[128 = 0]
1 [ 90 153 136 140 175  56 103 145 170 144 184 118 124 132 121 141 137 114
 149 143 124 122 123 114 140 116 226  86 112 144 126 123 114 139 144 162
 124 102 136 112 115 161  93 115 176 114 114 169 146 151 118 104 168  94
 207 145  78 162 123 120 146 225  94 117 118 113 130 159 131 159 148 178
 129 117  82 105 123  98 148 198  87 156]
2 [ 99 150 136 132 168 145 136 138 138 160 132 106 138 122 132 147  94 144
 135 114 129 125 132  86 121 145 137 123 121 126 127 131 126 137 141 143
 144 120 126 110 121 136 126 125 186 156 126 189 169 159  94 110 150 146
 118 183  95 131 107 127 150 232 142 123 108 148 163  96 110 152 164 136
 109 102 109 134 127 148 135 184  84 161]
3 [ 77 135 130 112 161 101 100 119 144 148 169 116 135 128 117 116 131 120
  98 150 155 123 128  95 114 144 163 123 116 137 158 146 121 129 145 158
 157 109 133 142 129 152  82 122 161 148 128 192 150 180 116 105 147 100
 143 147 107 150  99 124 132 224 120 115 129 136 128 138 109 144 145 120
  96  99  78 145 155 125 106 198  87 178]
4 [ 81 134 110 151 166  90 111 156 180 163 181 125 166 140 132 167 131 141
 103 102 122 110 122 111 121  81 206  93 109 121 118 110 109 120 133 123
 142  90 127 124 112 169  66 141 164 117 130 203 160 144 118 114 143 109
 175 157  69 168 140 137 171 205 125 140 111 138 121 127 105 195 147 142
 113 105 112 110 123 138 140 194  87 124]
5 [ 82 128 130 117 181  99 113 136  89 151 123 150 153 148 131 158 117 144
 108 146 117 140 152 106 120 137 150 136 137 119 125 123 123 121 137 144
 139  88 106 125 119 130 125 136 168 146 134 193 159 133 124 104 146 132
 108 153  97 141  97 124 159 198 117 121 115 141 150 121 140 153 122 130
  94 109 104 151 138 142 121 170  74 167]
6 [ 96 128  86 110 171 100 140 145 125 146 166 129 136 120 106 149 119 126
 100 131 127 116 132  76 128 136 143 117  92 129 125 130 140 148 123 123
 157 112 107 142  87 168  75 130 161 154 133 220 176 154 139  96 134  89
 176 164 109 150  94 136 139 194 135 152 104 115 139 128 137 160 153 155
  77 101  97 132 124 141 140 180  58 182]  3 5 2 4
7 [119 134 116 110 124 154 105 120  76  87  74 116 145 156 124 148 128 115
 107 147 134  97 139 125 133 166  71 144 157 127 130 135 138 114 117 130
 147 137 134 139 158 127 134  70 136 154 128 101 153 131 136 148 103 134
  63 129 120 104 121 110  99 103 146 152 128 159 129 110 113 110 147  41
 128 100 145 170 108 139 120 109 138 191]  5 2 3 6
8 [132 125  99 104 150 189  93 117  43  75  41 123 136 121 146 151 147 120
  88 137 192 117 142 160 110 188  50 134 129  94 130 112 142 125 122 110
 191 152 151 132 169  91 135  93 147 141 148  75 114  94 161 142 106 168
  35 115 146  73 145 145  92  51 166 138 118 210 137 130 153  89 136  37
  98 111 174 161 118 157  64  52 129 177]  7 5 2 3
9 [109 160  98 167 174  21 107 127 194 196 192 114 151 151 142 184 136 132
 128 132 125 112 141 108 141 119 203  47 103 153 143 115 113 130 137 146
 160 105 109 103 146 173  78 133 204 136 123 212 191 162 100  72 159  93
 196 158  92 152 107 116 139 245  94 114 128 117  91 121 107 203 135 158
 144 105 103 118 142 111 152 189  71 147]  1 4 3 6
10 [146 140 106 143 142 146 106 146  40 109  87 111  92 129 152 149 121 138
 108 115 170 124 138 137 111 160  53 146 125  89 129 144 135 107 108 114
 171 150 108 131 153 128 118  76 161 172 116  87 135 132 148 153 121 134
  54 108 130  91 116  99 110  99 149 134 114 187 151 102 137 125 167  56
 109 110 168 145 106 152 115  81  87 187]  7 8 5 2
11 [117 127  98 172 176  79 115 151 180 158 173 109 127 156 126 148 122 141
 139 123 123 145 130  93 143 116 190  89 136 143 126 127  88 132 148 131
 131 119 137 102 143 187  75 147 162 128 145 188 135 150 100 106 155 117
 193 143 102 179 133 140 151 227  97 121 109 110 131 138  97 150 144 152
 139  89  74 107 129 112 156 208  72 144]  1 4 9 3
12 [132 124  99  89 171 182 111 107  65  92  45 140 131 137 117 136 145 126
  98 152 193 110 161 185 106 168  47 119 142 101 117 119 145 150  93 132
 192 137 126 140 146 105 162  81 163 144 133  93 155  94 169 136 108 155
  41 136 151  80 137 137 109  49 124 142 124 182 174 101 120  88 141  19
 121 109 132 165 116 135  87  59 131 188]  8 7 10 5
13 [123 142 123  96 207 151 114 147  87 112 111 117 114 118  96 153 110 126
  84 136 168 114 162 173  69 185  65 118 142 123 109  94 164 134 121 113
 197 140 144 116 166  49 175 122 137 155 169  92  90  83 182 144 128 148
  80 133 171 110 155 137  78  78 136 140 159 186 156 108 151  95  98  39
 120 101 133 180 125 120  63  60 140 154]  12 8 7 10
14 [109 137 124 141 183  74 110 150 162 162 179 116 157 165 136 146 133 160
 122 131 125 130 143  92 124 109 176  80 112 133 123  85 100 119 137 160
 143 111 132 128 107 163  89 137 182 102 145 209 170 116 141  75 180 131
 176 183 137 138 132 144 135 197 108 109 145 103 138 127 132 141 138 157
 128 110  99 117 126 130 150 173  66 135]  11 4 1 9
15 [115 133 137  77 174 112 102 123 114 137 139 158 121 113 119 131 126 134
 117 118 118 137 149  99 136  99 141 132 139 135 121 108  88 118 111 107
 121  76 123 118 114 137 106  96 185 122 126 196 122 145 105 105 143  90
 137 186 101 109 102 117 157 248 129 144  98 127 155 129 119 137 119 137
 104 132  74 142 119 152 118 203  74 184]  5 2 3 6
16 [ 92 126 131 147 166  54 120 122 191 186 191 114 147 153 118 150 120 152
 139 116 109 108 107 101 146 105 186  78 105 121 163 118 134 138 146 145
  96 119 113 116 136 165 102 143 165 117 116 186 131 157 153 103 170 114
 220 139 108 184 114 126 155 211  67  89 116  92 103 127 104 196 137 138
 122  88  63 104 149 117 158 175  84 127]  11 1 9 4
17 [139 134 103 105 141  94 113 135  80 128  89 138 143 119 130 163 122 145
 112 147 187 113 160 127  64 201  30 146 124 123 120 145 190 124 134 118
 201 121 123 135 139 148 121 120 167 135 103 134 141 140 184 114 133 156
 104 132 163 104 115 131 126  91 136 140 155 197 131 122 128 105 177  43
 143  85 181 134 108 133  91  98 134 152]  10 7 12 8
18 [120 110  96 113 153 132 101 152 101 119 134 157 149 127  85 126 127 143
 122 119 151 143 139 121 123 139 139 152 121 110 128 120 136 115 129 155
 155 143 116 150 119 161  85  84 188 120 152 151 115 151 141 121 143 137
 112 158 108 124 112 138 129 193 163 114 133 150 160 116 114 138 112 109
  97 118  89 147 127 119 135 178 119 165]  5 3 2 15
19 [129 132  90 107 137 136 103 140  77 124  74 123 140 145 123 157 139 132
 107 130 145 107 130 114 103 183  44 146 119 139 129 144 132 132 122 115
 179 126 135 127 134 123 131  96 128 144 125 108 115 118 142 143 128 122
  62 148 117 107 107 107 135 104 152 116 160 187 136 113 137 118 133  74
 132  82 134 162 113 134 105 115 112 164]  7 10 17 12
20 [159 116  99 106 131 157 105 162  60 127  85 146 104 133 145 159 138 118
  93 133 191 108 156 146 124 182  29 151 141 100 137 127 156 129 121 109
 168 129 119 139 126  91 121  80 132 147 136  67 134 124 161 159 127 164
  43 103 130  99 125 151 128  52 160 128 143 199 138  85 137  71 166  44
 111 109 135 177 123 142 119  78 124 191]  10 8 12 19
21 [145 115 110 116 122 136 122 143  84 105  76 151 128 120 106 143 121 126
 101 165 175 134 148 161 140 180  53 149 131 125 148 120 157 142 105 119
 184 149 113 106 157 119 131  94 146 136 132 101 147  98 165 102 144 120
  70 112 138  94 101 118 102 107 161 147 139 193 145 115 128 125 124  50
 140 116 134 144 119 155 116 101 141 178]  19 7 10 20
22 [143 132 116 119 145 159 102 125  47 102  57 133 118 103 132 126 144 127
  92 125 175 119 154 153  97 148  75 154 128 111  79 125 173 154 119  97
 150 168 133 130 137  94 126  98 138 141 141  86 127 115 165 140 101 156
  30 110 171 106 138 105 108  52 153 132 140 194 139 135 138 101 158  21
 142 116 132 140 145 160  66  45 100 184]  8 12 20 10
23 [104 137 121 107 164 134 111 128 137 161 136 128 138 140 102 140 125 154
 102 111 130 116 127  98  98 140 125 139 109 121 111 100 118 148 135 113
 162  96 143 151 110 122 101 128 168 155 157 200 147 118 128 115 133 136
 132 145 117 100 111 111 139 188 135 129 123 154 159  98 147 133 122  95
 109 103  89 161 141 126 135 169 115 181]  5 2 18 3
24 [156 117  97  86 142 186 157 106   1  91  62 106 125 125 116 143 106 117
  87 132 172 118 134 151 120 165  54 146 123 133 150 129 132 150 114 104
 175 149 150 133 134  84 111  90 128 150 117  88 161 103 141 148 108 146
  26 119 139  96 172 125  89  87 153 137 139 179 125 102 163  75 134  45
 124 115 172 158 147 158  74  52 115 189]  8 22 12 20
25 [133 138 110 173 143  67 140 128 199 192 188  97 146 121 134 130 125 144
 133 107 100 108 114  99 142 111 187  67 117 118 130 159 106 125 143 162
 116 110 123 114 113 183  70 144 153 123 110 173 161 162 120 109 188  94
 226 155 111 155 134 140 165 255  92 114 129 119 124 165 104 192 118 137
 135 104 110 117 140 101 153 184 103 141]  16 11 1 9
26 [125 141 103 124 166 180 114 116   6  69  59 146 137 114 110 132 136 123
  96 133 191 129 136 164 122 169  41 163 127 101 131 130 136 142 115  98
 168 148 128 120 145 116 107  81 135 152 117  71 129  95 156 161 103 109
  17 143 148 103 145 122 120  80 177 121 138 177 133 125 138 114 150  29
 103 116 190 162 125 157 101  48  86 204]  24 8 22 10
27 [151 129 101  94 153 170  92 123  46  89  67 122 121 132 129 113 133 111
  87 130 154 106 131 177 115 193  69 129 152 118  79 132 148 133  94 121
 180 150 141 123 144 116 111  85 161 155 137  89 147  84 159 150 123 146
  33 124 157 114 134 128 112  58 153 128 149 182 141 108 111  74 129  42
 146  91 174 181 117 135 102  36 126 210]  12 22 8 26
28 [148 124 109 118 115 148 138 126  83 148  99 161 143 122  86 146  95  98
 140 144 136 152 145 119 138 145 108 149 116  98 101 140 166 130 119 100
 137 137 105 138 154 148 147  70 124 148 139 106 114 140 107 119 109 126
  95 105 134 110 107 133 111 108 150 146 144 153 153 136 121 109 118  70
 124 120 147 140 122 127 116 116 154 163]  7 21 19 10
29 [125 138  88 125 141  66 131 136 160 169 154 100 168 120 125 138 114 145
 149 114 101  97 142  97 119  99 201  70 132 121 127 107 110 135 140 157
 152  91 147 122 103 164  70 132 162 115 140 185 166 153 106 103 162 114
 205 106 110 154 119 139 151 233 123 114 106 112 109 150 141 171 135 163
 147 117  92  91 139 116 153 183  99 126]  25 1 11 4
30 [119 144  91 140 153  83 100 140 163 154 126 130 161 134 119 170 126 136
 113 126 115 107 155 115 117  90 190  53 118 137 124 121 110 114 129 129
 141  95 109 123 128 150  75 144 159 122 133 187 154 153 109  94 153 128
 200 133  99 167  97 156 168 234  92 114 113 137 112 152 142 158 111 170
 125  95  94 121 147 121 140 194  95 149]  29 4 11 1
31 [123 106 100 154 154  55 137 143 156 158 155 137 169 150 102 158 140 161
 152 114 112 108 132  78 120  87 173  61  90 184 134 121 132 149 139 155
 143 119 118 101 136 164  95 113 189 156 143 175 165 151  96  82 160  94
 204 101  81 202 130 151 157 232 106 115 105 123  96 140 100 182 140 157
 123 105 113  99 111  99 205 208  84 139]  29 11 30 9
32 [113 133 105 147 147  52 113 136 173 176 169 128 158 165 128 157 152 138
 132 118 114 143 108 108 113  73 196  75 119 137 121 117 137 121 150 133
 144  99 133  99 118 201 104 171 143 142 119 197 160 182 123  80 193 105
 196 138  82 190 117 130 151 231  82 137 109 114 138 135 131 179 140 163
 120 111 129 107 122 132 144 172  70 152]  4 11 30 1
33 [145 138  92 127 173  83 122 155 170 190 150 112 146 111  96 154 128 173
  92 113 126  91 135  89 127 118 193  79  84 106  98 145 106 112 153 133
 130  75 125 145 117 180  87 129 154 102 151 203 131 145 122  72 141 113
 193 140 123 151 111 124 149 189 130 120 133 127 140 139  97 181 159 153
 109 103 115 116 128 127 119 209  86 146]  4 30 29 14
34 [129 141 119 133 171  90 123 134 135 175 149 132 157 155 122 155 145 158
 103 119 132 124 140  88 115 124 166  76 106 140 118 111 109 124 133 136
 150  85 130 118  98 174  80 133 154 144 162 209 153 173 102  93 151 130
 159 130  74 174 101 116 185 229 120 116  78 111 129 124 120 174 130 155
 118 103  81 139 129 117 157 207 100 155]  30 4 11 29
35 [151 133  95 109 137 153 111 113  86 116  84 146 148 122 122 131 142 128
 105 128 175 114 178 138 123 182  49 163 133 105 129 132 155 160 134 111
 186 137 118 127 141 127 148  87 144 153 122 111 123 123 137 143 114 143
  83 122 146 108 130 121 123  86 139 117 140 150 147 106 116 111 147  30
 127  90 142 146 139 159 103 104 108 171]  19 21 7 20
36 [112 102  94 125 176 148 110 146 110 168 137 113 159 135 103 134 132 141
  90 121 126 122 122 101  97 140 151 103 123 131 122 114 107 125 111 133
 152  71 152 135  96 152 128 142 212 120 117 166 168 140 138  90 157 143
 139 173 131 125 112 135 123 199 139 126 128 131 149 120 129 143 126 103
 113  97 111 140 115 116 111 184  93 163]  23 5 2 18
37 [ 87 134 109 105 176 106 131 134 136 159 144 131 138 140 100 151 114 126
  99 125 146 108 130  95 101 139 146 135 119 114 101 106 137 122 139 130
 167  89 141 117 102 165  87 141 153 133 147 175 137 142 136  95 127 126
 129 148 137 142 103 105 138 181 122 126 136 165 138 126 120 148 120  90
 122 100  95 139 128 153 129 174 110 143]  23 5 36 3
38 [133 155  94 102 205 126 104 136 103 182 139 148 159 124 110 164 147 137
 111 145 162 142 165 101  59 189  72 115 115 122 105 105 175 144 117 125
 218 125 131 138  97 165 110 155 191 138 128 199 184 133 170  94 137 149
 115 130 149 138 102 141 113 142 121 117 140 175 163 128 120 157 153 109
 132  73 134 146 109 110 123 162 127 189]  37 23 36 17
39 [120 117 112 116 136 186 114 117  54  65  74 129 120 142 133 124 131 131
  73 119 164 131 136 152 123 179  52 178 161 121 132 129 142 140 122  96
 167 140 128 119 153 113 143  85 148 188 117  73 123  82 150 151 105 116
  37 138 171  84 139 124  98  74 129 127 140 195 150 129 124 112 121  49
  97 103 176 155 130 161 102  41 123 165]  26 8 27 24
40 [133 126 120 112 168 103 116 135 166 179 125 130 155 118 107 151 123 142
 126 101 146 112 143 109 101 135 168  93 118 115 127 130 133  98 131 123
 170  59 116 137 114 156  74 139 182 150 150 207 159 181 116  85 170 146
 131 157 120 132  96 145 165 217 130 114 129 151 140 110 107 156 128 130
  76 112 125 140 119 125 151 185  95 154]  34 37 2 36
41 [102 102 133  99 150 201 118 114  23  97  63 115 134 122 140 130 128 161
  95 141 154 140 139 160  82 191  45 143 157 109 130 103 169 150 108 109
 159 177 120 120 157  67 142  94 153 131 129  95 128  88 143 151  89 144
  61 136 157  89 150 133 105  68 153 132 136 217 149 125 148  66 157  43
 111 115 148 171 126 134  94  43  96 186]  8 39 22 12
42 [142 131 121 100 140 130 119 139 104 142 122 142 143 122 107 132 131 143
 102 141 118 133 120 105  94 144 115 162 119 129 147 108 118 119 117 134
 153 123 148 121 117 125 105 115 188 154 125 151 135 132 113 143 123 144
  88 161  99 114  85 102 127 200 129 135 123 158 161 125 112 142 166  99
 108 128 119 142 143 143 107 147 108 168]  23 18 5 2
43 [148 123 109 132 175  98 126 154 136 168 146 148 155 131 122 137 125 138
 132 147 130 129 130  92  96 120 184  80  85 133 121 128 109 132 129 150
 152 103 131 147 128 159  93 155 156 118 126 201 154 157 134  91 146 134
 167 142 119 149  91 132 138 212 112  89 116 129 121 119 115 140 118 125
 112  97 103 153 133 125 171 167 104 167]  34 40 30 14
44 [106 116 130 156 160  73 121 160 161 175 181 129 135 149 106 149 146 165
 140 124 116 105 128  81 115  98 203  93 116 151 148 127  92 152 128 149
 126  76 117 101 116 159 105 157 159 144 110 163 151 161  90  80 137 118
 205 161  59 166 132 114 152 230 109 118 145  93  94 152 116 162 151 162
  99 111  79 123 118 138 151 194  57 153]  1 11 4 32
45 [144 113 109  87 147 122 129 134  70 116  79 123 131 110 111 163 125 116
 129 147 183 109 155 135 102 176  80 163 137 117 125 122 132 131  95 111
 172 155 119 119 142 134 129  79 155 130 123 108 120 102 125 148 131 118
  69 129 159 108 150 141 131  85 158 125 132 175 148 120 138  90 136  66
 113 111 158 152 116 128 106 109 136 182]  35 19 21 7
46 [128 138  60 121 182 103 114 137 153 168 160 126 168 116 102 143 133 154
 106 112 156 125 150  81 103 139 151  97  76 137  98 109 125 103 116 118
 172  97 111 157  87 180 110 147 157 132 128 218 168 172 145  72 167 120
 170 156 110 145  82 139 159 204 118 122 126 167 148 128 124 180 136 149
 106 120  92 135 125 117 113 197  90 162]  40 6 33 43
47 [145 137 126  92 139 211 125 104  31  89  47 125 113 116 123 113 106 130
  60 131 190 144 154 150 124 151  76 126 139 123 150 126 115 153 105  92
 142 151 127 130 161 101 138  98 117 121 121  45 131  98 172 173  95 152
  14 136 158  60 156 132  88  68 149 131 122 182 156  99 144  95 142  19
  86 114 149 173 113 156  81  64  97 173]  24 8 26 39
48 [136 136  99  87 154 137 137 129 103 120  89 161 123 115 134 119 125 125
 101 129 108 140 122 109 121 159 151 184 120 114 128 113 137 145 100 118
 157 128 114 118 125 123 118 121 155 143 129 138 109 112 127 120 126 137
 103 168 127 101 121 111 118 165 141 136 128 132 149 137 120 124 128  83
 106 112 100 138 148 149 126 124 101 160]  42 18 23 37
49 [ 90 131 105 166 166  53  94 152 188 200 181 155 148 146 139 138 145 134
 145  98 123 135 124 111 121 110 181  64 114 148 125 141 135 149 135 138
 116 110 127 120 115 178  64 162 182 137 119 199 135 142 122  80 163 108
 191 126  78 159 139 135 158 228 112 110  87 122 107 145  95 193 138 161
 120 112 106 117 135 116 142 208  69 175]  11 32 4 1
50 [135  99 107 133 145 136 116 131  65 123  99 124 131 138 120 147 121 137
  97 153 183 145 139 141 124 152  59 167 129 142 149 130 170 125 116 106
 174 138 137 113 173 142 129  86 142 143 104 115 134 133 144 122 140 120
  90 122 157 119 111 127 119  93 144 133 120 177 123 108 126 116 128  70
 148  97 147 147 130 139  99 105 129 193]  21 45 35 19
51 [110 140  92 137 170 106 120 146 134 146 113 132 154 136 114 126 125 142
 103 127 170 125 152  97 107 154  86 121 125 111 113 109 134 149 138 114
 116 114 107 131 126 101 102 106 172 156 134 124 171 142 148 105 139 151
  92 155 121 155 119 130 134 174 133 134 126 166 150 136 137 116 157  64
 104 113 123 133 159 145  85 147 103 167]  42 23 37 5
52 [168 116  99  94 168 178 107 117  46 108  76 149 132 133 141 173 133 133
  66 130 181 112 143 182 106 169  42 111 111 116 131 135 144 136 102 134
 176 169 107 138 186 126 138  83 128 133 132  84 144  95 172 153 140 152
  38 124 143 105 140 135 119  45 158 136 132 205 149  96 154  89 131  57
 113  97 142 168 118 138  91  52 124 162]  12 8 20 27
53 [109 144 112  98 198 111  97 137 119 139 130 112 143 139  96 131 142 143
  88 155 125 137 133 110 115 154 140 146 128 107 115 107 127 126 143 126
 162  87 125 145 129 134 130 136 126 151 139 181 161 122 140 122 141 126
 117 165  95 137 122 125 116 206 112 124 130 151 157 136 138 163 143  86
  96 147  95 165 141 138 121 176  89 175]  5 23 37 42
54 [117 128 122 135 162 143 129 148  72 148  92 143 153 132 127 114 135 127
 132 126 148 130 154 129 107 159 108 158 134 131 116 119 121 120 148 119
 178 127 143 123 128 128 112 115 154 161 122 130 152 126 141 147 138 150
 104 141 138 112 117 128 125 183 141 123 138 160 139  95 112 131 136  55
 106 109 121 162 138 137 104 126 101 177]  42 48 51 19
55 [114 115 123  90 147 125  93 145  71 121 106 146 149 120 111 145 153 132
  98 143 168 108 155 136 114 164  94 151 126  96  99 133 137 147 126 112
 190 153 111 108 142 110 118 109 162 148 147 124 126 106 140 126 131 156
  82 145 157 124 121 135 135 127 122 108 136 190 152 114 135  89 130  65
 133 104 136 161 117 133 111  99 100 171]  45 35 19 54
56 [136 140 118 109 164 129 125 129  83 160  71 124 118 130 142 141 115 126
 126 121 137 146 152 137 111 143 104 155 120 121 138 128 141 117  98  89
 152 155 144 131 136 116 140 115 142 139 127 136 134 127 145 127 141 146
  81 138 119 135 101 116 119 153 152 136 142 183 144  91 122  92 136  56
 117 138  96 157 143 116 117 151 129 132]  54 48 19 42
57 [139 119 121 114 148 156 120 121  43  88  70 126 130 123 162 128 129 110
  74 136 178 112 154 140  99 154  53 161 145 121 156 110 168 151 120 108
 171 177 114 136 140  93 137  82 126 149 116 101 121 111 175 149 109 131
  27 135 153 104 130 117 110  83 151 119 119 170 147  85 135  85 145  15
 128 105 139 137 157 125 117  68 118 173]  22 35 39 20
58 [122 127 112 122 181 145 142 128 117 156 132 143 133 133 108 140 162 126
 115 134 144 111 135 101  95 147 121 149 127 134 151 105 126 127  98 121
 163 135 130 113 127 141 106 110 153 141 138 167 171 125 145 144 127 109
  94 142 121 137 101 119  98 166 137 122 138 155 161 119 151 138 150 101
  81 118 123 164 136 129 127 181 112 170]  42 23 53 54
59 [116 134 103 110 194 110 144 141 139 147 139 137 173 126 122 125 120 144
 100 117 133 151 128 106  95 164 121  99 121 150 127  98 126 116 110 147
 147  95 143 141 113 125 108 120 180 117 137 187 152 154 135  89 156 126
 140 163 121 141 129 115 138 182 139 138 123 150 157 136 131 143 145  87
 134  99  94 153 103 128 131 179 102 138]  36 37 23 5
